Below are the code and all the weights of a small trained network. Each question names an input and a target symbol and asks about switching units off, where a switched-off unit gives its printed mean instead of its output.

import numpy as np


def w(rows, s, z=0):
    codes = np.array(rows[::2]) - 128.0
    scale = np.full(codes.shape[1], s)
    scale[-1] = z or s
    return codes * scale


def norm(h):
    return h / np.sqrt((h * h).mean(-1, keepdims=True) + 1e-5)


def f(y):
    return y / 2 * (1 + np.tanh(0.7978845608 * (y + 0.044715 * y**3)))


def softmax(a):
    e = np.exp(a - a.max(-1, keepdims=True))
    return e / e.sum(-1, keepdims=True)


def log_softmax(a):
    a = a - a.max(-1, keepdims=True)
    return a - np.log(np.exp(a).sum(-1, keepdims=True))


def net(x, mask):
    ids = ['ΘΠΦΩαβεζμστψ'.index(c) for c in x.split()]
    T = len(ids)
    res = E[ids] + P[:T]
    r = norm(res)
    for j in range(2):
        rows = slice(4 * j, 4 * j + 4)
        q, k, v = (r @ M[0][rows].T for M in (Q, K, V))
        z = softmax(np.where(np.tri(T) > 0, q @ k.T / 4**0.5, -1e9)) @ v
        o = O[0][rows]
        res = res + np.where(mask[j], z, o[:, -1]) @ o[:, :-1]
    y = f(norm(res) @ A[0][:, :-1].T + A[0][:, -1])
    res = res + np.where(mask[2:10], y, B[0][:, -1]) @ B[0][:, :-1]
    return log_softmax(norm(res)[-1] @ U[:, :-1].T + U[:, -1])


Q, K, V, O, A, B = {}, {}, {}, {}, {}, {}
E = w([
[162,103,101,73,206],'Θ',
[158,74,121,72,191],'Π',
[133,82,100,75,201],'Φ',
[100,108,82,108,188],'Ω',
[141,119,103,152,184],'α',
[93,9,128,210,75],'β',
[150,143,121,101,197],'ε',
[100,171,198,49,149],'ζ',
[123,135,98,94,202],'μ',
[122,143,87,113,185],'σ',
[96,101,78,14,124],'τ',
[182,189,87,70,65],'ψ',
],0.015)
P = w([
[219,217,136,72,247],'0',
[181,124,111,72,222],'1',
[160,122,97,79,215],'2',
[147,116,92,79,208],'3',
[137,116,86,81,202],'4',
[122,122,83,81,194],'5',
[127,116,98,92,176],'6',
[119,118,95,89,169],'7',
[110,117,95,93,163],'8',
[101,115,93,92,157],'9',
[94,113,93,93,149],'10',
[87,122,92,88,146],'11',
],0.011)
Q[0] = w([
[153,218,182,140,113],'H1',
[89,19,83,53,184],'H1',
[196,225,131,189,33],'H1',
[160,173,249,133,87],'H1',
[160,122,192,210,71],'H2',
[68,104,87,64,220],'H2',
[176,123,198,197,32],'H2',
[78,107,33,60,183],'H2',
],0.012)
K[0] = w([
[153,120,115,128,169],'H1',
[30,169,110,67,77],'H1',
[153,83,105,241,197],'H1',
[173,124,130,183,217],'H1',
[199,203,80,43,197],'H2',
[100,159,172,170,63],'H2',
[226,118,112,99,229],'H2',
[100,65,163,191,11],'H2',
],0.012)
V[0] = w([
[178,102,95,212,158],'H1',
[22,148,234,99,50],'H1',
[157,194,177,193,148],'H1',
[52,108,232,106,206],'H1',
[131,105,111,135,124],'H2',
[175,45,165,254,74],'H2',
[123,108,158,148,171],'H2',
[148,117,52,41,66],'H2',
],0.0085)
O[0] = w([
[43,213,115,97,47,66],'H1',
[144,76,140,194,195,3],'H1',
[108,179,204,165,45,40],'H1',
[75,172,227,136,254,177],'H1',
[122,128,121,194,101,161],'H2',
[157,155,147,241,146,168],'H2',
[56,156,100,192,64,174],'H2',
[171,180,141,76,138,129],'H2',
],0.0077,0.0068)
A[0] = w([
[159,68,125,251,71,2],'N1',
[139,212,169,55,81,41],'N2',
[112,87,239,192,145,70],'N3',
[84,70,156,116,125,95],'N4',
[153,98,71,190,89,119],'N5',
[176,131,230,69,120,131],'N6',
[197,138,25,190,75,152],'N7',
[82,125,199,134,217,110],'N8',
],0.011,0.0074)
B[0] = w([
[17,134,70,32,120,142],'N1',
[216,79,113,80,188,154],'N2',
[123,83,255,80,206,154],'N3',
[147,171,172,185,126,144],'N4',
[136,148,167,89,119,196],'N5',
[131,235,107,176,194,150],'N6',
[228,104,160,95,84,254],'N7',
[107,107,203,68,50,253],'N8',
],0.013,0.0042)
U = w([
[193,182,153,22,210,193],'Θ',
[120,95,137,54,118,251],'Π',
[105,87,117,91,133,189],'Φ',
[65,166,58,187,194,89],'Ω',
[191,198,148,204,119,113],'α',
[49,144,127,159,9,139],'β',
[102,220,166,127,117,95],'ε',
[119,110,238,152,157,127],'ζ',
[72,202,131,126,154,83],'μ',
[154,219,78,161,144,89],'σ',
[181,30,62,154,188,60],'τ',
[215,107,147,78,30,101],'ψ',
],0.014,0.011)

Each question gives the input, a string of symbols that net reads in full, and the target symbol t.
The units are the heads (4 rows each of Q, K, V and O) and the neurons (one row each of A and B). Each row of codes is followed by its name. A weight is (code - 128) times the scale printed after its matrix; where a second scale follows, it is the last column's (O, A, B and U).
mask holds one flag per unit, heads first, then neurons. A switched-off unit (its flag False) gives its mean, the last column of its rows in O or B, instead of its output. The means were averaged over made-up inputs and are rounded, as every weight is.
A unit's drop is (log p(t) with every unit on - log p(t) with that unit switched off) / (log p(t) with every unit on - log p(t) with every unit switched off).
The circuit of an input: a set's keep is (log p(t) with only the set's units on - log p(t) with every unit switched off) / (log p(t) with every unit on - log p(t) with every unit switched off). Starting from all 10 units, units are removed one at a time, each time the one whose removal leaves the highest keep (on an exact tie, the one counted first), for as long as the keep stays at least 0.8.
circuit, biggest first: the units of the circuit, biggest drop first
k most important neurons: the k neurons with the biggest drops, biggest first
which heads matter: for each layer, one digit per head in row order, 1 if its drop is at least 0.15 and else 0, layers parted by /
input α β Θ Ω ψ ζ Φ τ ψ, target ψ: which heads matter : 01
input ψ Ω Φ μ μ ζ Π σ ζ Π β, target ζ: most important neuron : [N4]
input Θ Φ ε Φ Φ ψ τ β Π μ Ω, target τ: which heads matter : 00
input σ β ζ ψ Φ Ω, target ψ: circuit, biggest first : [H1 N7 H2]
input β β Ω ε ζ ψ β α, target ψ: which heads matter : 10
input μ μ Π Π Ω Ω α β Ω α Π τ, target τ: circuit, biggest first : [H1 H2]
input β ζ Ω ζ, target ζ: which heads matter : 01
input β Θ μ Θ Π, target Π: which heads matter : 11
input Ω μ α Π Φ Π Φ σ β ψ Π Ω, target ψ: circuit, biggest first : [H1 N7]
input β ε β τ Φ Θ β ε ζ μ, target ζ: circuit, biggest first : [H1 H2]
input Φ β Φ Θ τ α, target τ: which heads matter : 10
input α α Ω μ σ α ε β ε, target ε: which heads matter : 11
input Φ ε ψ Φ β Θ α μ, target ψ: which heads matter : 10
input ψ Φ β, target ψ: circuit, biggest first : [H1]
input β σ ε Φ τ ε Φ, target τ: which heads matter : 11
input Ω β Ω μ β β Θ ψ Ω Φ σ ε, target ψ: which heads matter : 10
input α β ζ β Θ Θ ε β ψ, target ψ: which heads matter : 01
input Π Ω σ Ω β Π σ, target σ: 3 most important neurons : [N3 N2 N5]
input Ω Φ μ Ω ζ β α, target ζ: circuit, biggest first : [H1 N8]
input σ Ω Ω σ Ω β Θ σ Φ Ω, target Ω: circuit, biggest first : [H2 N3]
input α τ Θ Θ σ ζ Φ ψ Π σ β μ, target ψ: circuit, biggest first : [H1 N7]
input Ω Ω Θ τ μ Ω β, target τ: circuit, biggest first : [N8]
